Below are the code and all the weights of a small trained network. Each question names an input and a target symbol and asks about switching units off, where a switched-off unit gives its printed mean instead of its output.

import numpy as np


def w(rows, s, z=0):
    codes = np.array(rows[::2]) - 128.0
    scale = np.full(codes.shape[1], s)
    scale[-1] = z or s
    return codes * scale


def f(y):
    return np.maximum(y, 0)


def softmax(a):
    e = np.exp(a - a.max(-1, keepdims=True))
    return e / e.sum(-1, keepdims=True)


def log_softmax(a):
    a = a - a.max(-1, keepdims=True)
    return a - np.log(np.exp(a).sum(-1, keepdims=True))


def net(x, mask):
    ids = ['ΓΔΛΣαεζημπφω'.index(c) for c in x.split()]
    T = len(ids)
    res = E[ids] + P[:T]
    u = 0
    for l in range(2):
        q, k, v = (res @ M[l].T for M in (Q, K, V))
        z = softmax(np.where(np.tri(T) > 0, q @ k.T / 2**0.5, -1e9)) @ v
        res = res + np.where(mask[u], z, O[l][:, -1]) @ O[l][:, :-1]
        u += 1
        y = f(res @ A[l][:, :-1].T + A[l][:, -1])
        res = res + np.where(mask[u : u + 4], y, B[l][:, -1]) @ B[l][:, :-1]
        u += 4
    return log_softmax(res[-1] @ U[:, :-1].T + U[:, -1])


Q, K, V, O, A, B = {}, {}, {}, {}, {}, {}
E = w([
[193,76,143],'Γ',
[214,86,70],'Δ',
[76,132,195],'Λ',
[107,146,221],'Σ',
[165,48,194],'α',
[135,171,3],'ε',
[131,204,103],'ζ',
[114,153,178],'η',
[161,130,144],'μ',
[139,107,77],'π',
[176,69,198],'φ',
[131,197,156],'ω',
],0.005)
P = w([
[203,152,148],'0',
[44,166,124],'1',
[121,76,92],'2',
[102,189,182],'3',
[168,2,116],'4',
[89,124,33],'5',
[42,208,212],'6',
[142,62,153],'7',
],0.0095)
Q[0] = w([
[137,111,89],'0.h1',
[254,140,243],'0.h1',
],0.0062)
K[0] = w([
[102,134,120],'0.h1',
[222,141,255],'0.h1',
],0.0069)
V[0] = w([
[94,105,255],'0.h1',
[204,8,128],'0.h1',
],0.0061)
O[0] = w([
[53,103,231,208],'0.h1',
[253,21,160,3],'0.h1',
],0.0073,0.00019)
A[0] = w([
[216,199,49,107],'0.n1',
[136,253,186,241],'0.n2',
[141,221,239,249],'0.n3',
[192,122,182,225],'0.n4',
],0.0074,0.0019)
B[0] = w([
[202,187,3,168],'0.n1',
[13,189,171,245],'0.n2',
[67,203,216,253],'0.n3',
[168,106,197,199],'0.n4',
],0.0058,0.0039)
Q[1] = w([
[169,60,90],'1.h1',
[70,251,183],'1.h1',
],0.011)
K[1] = w([
[32,74,71],'1.h1',
[254,198,196],'1.h1',
],0.0063)
V[1] = w([
[139,173,2],'1.h1',
[12,249,135],'1.h1',
],0.0097)
O[1] = w([
[239,247,246,56],'1.h1',
[79,254,32,253],'1.h1',
],0.0087,0.0041)
A[1] = w([
[94,1,149,42],'1.n1',
[50,122,196,234],'1.n2',
[55,113,79,1],'1.n3',
[24,139,162,88],'1.n4',
],0.0073,0.0012)
B[1] = w([
[2,102,179,207],'1.n1',
[201,94,97,240],'1.n2',
[199,60,45,232],'1.n3',
[203,116,52,254],'1.n4',
],0.0078,0.0067)
U = w([
[100,87,166,123],'Γ',
[190,77,203,203],'Δ',
[212,68,42,3],'Λ',
[109,107,67,72],'Σ',
[18,96,134,139],'α',
[113,255,150,136],'ε',
[22,194,111,185],'ζ',
[142,99,107,202],'η',
[187,101,146,144],'μ',
[191,167,182,101],'π',
[50,56,136,77],'φ',
[134,112,81,103],'ω',
],0.0053,0.0051)

Each question gives the input, a string of symbols that net reads in full, and the target symbol t.
The units are the heads (2 rows each of Q, K, V and O) and the neurons (one row each of A and B). Each row of codes is followed by its name. A weight is (code - 128) times the scale printed after its matrix; where a second scale follows, it is the last column's (O, A, B and U).
mask holds one flag per unit, layer by layer, with each layer's heads first. A switched-off unit (its flag False) gives its mean, the last column of its rows in O or B, instead of its output. The means were averaged over made-up inputs and are rounded, as every weight is.
A unit's drop is (log p(t) with every unit on - log p(t) with that unit switched off) / (log p(t) with every unit on - log p(t) with every unit switched off).
The circuit of an input: a set's keep is (log p(t) with only the set's units on - log p(t) with every unit switched off) / (log p(t) with every unit on - log p(t) with every unit switched off). Starting from all 10 units, units are removed one at a time, each time the one whose removal leaves the highest keep (on an exact tie, the one counted first), for as long as the keep stays at least 0.8.
units of the circuit, in order: the units of the circuit, biggest drop first
k most important neurons: the k neurons with the biggest drops, biggest first
drop when u is switched off: that unit's drop, to one decimal
input ζ φ Δ α ζ ζ α, target ε: units of the circuit, in order => [1.h1; 0.n1; 0.h1; 0.n3]
input ζ ζ ζ μ, target ε: units of the circuit, in order => [1.h1; 0.n1; 0.h1; 0.n2]
input Δ Δ ω ζ ω α μ, target Δ: units of the circuit, in order => [1.h1; 0.h1; 0.n1; 0.n2]
input ζ Δ μ Σ, target ε: units of the circuit, in order => [1.h1; 0.n1; 0.h1; 0.n2]
input Σ η μ ε Λ α Σ, target Λ: 3 most important neurons => [1.n4; 1.n3; 1.n2]
input ε ε Δ ζ ζ ω, target ε: units of the circuit, in order => [1.h1; 0.h1; 0.n1]
input ζ Σ Λ φ, target ε: units of the circuit, in order => [1.h1; 0.n1; 0.h1; 0.n2]
input α α α μ Λ, target φ: units of the circuit, in order => [1.h1; 1.n1; 0.h1]
input α μ ζ μ, target φ: units of the circuit, in order => [1.h1; 0.h1; 1.n1; 0.n4]
input α φ ω ω, target φ: most important neuron => [1.n1]
input Δ ζ ζ φ ω φ Γ, target Δ: units of the circuit, in order => [1.h1; 0.h1; 0.n1; 0.n2]
input ζ Δ η φ ζ π Σ, target ε: units of the circuit, in order => [1.h1; 0.n1; 0.h1; 0.n3]
input Σ ζ ζ α, target Λ: 3 most important neurons => [1.n3; 1.n4; 0.n3]
input Σ μ π ζ, target Λ: 2 most important neurons => [1.n3; 1.n4]
input Δ ζ Λ π, target Δ: most important neuron => [0.n1]
input Σ ω π φ, target Λ: 2 most important neurons => [1.n3; 1.n4]
input Σ ζ Λ Σ ζ Λ π, target Λ: 3 most important neurons => [1.n3; 1.n4; 1.n2]
input Σ ε α Σ ζ Δ ε, target Λ: 2 most important neurons => [1.n3; 1.n4]
input α Δ Δ ε ε Λ Δ, target φ: 3 most important neurons => [1.n1; 0.n4; 0.n2]
input ε Λ ε ζ ζ ε, target ε: 2 most important neurons => [0.n1; 1.n3]
input ζ φ Σ π ε π ζ, target ε: drop when 1.h1 is switched off => 0.9
input α Γ ω ε, target φ: drop when 1.n4 is switched off => 0.0
input α ζ μ Γ ζ μ Σ, target φ: drop when 1.n1 is switched off => 0.5
input Σ Γ ω ζ ε α Δ, target Λ: most important neuron => [1.n3]
input Σ Δ η Σ Σ ζ α, target Λ: 2 most important neurons => [1.n4; 1.n3]
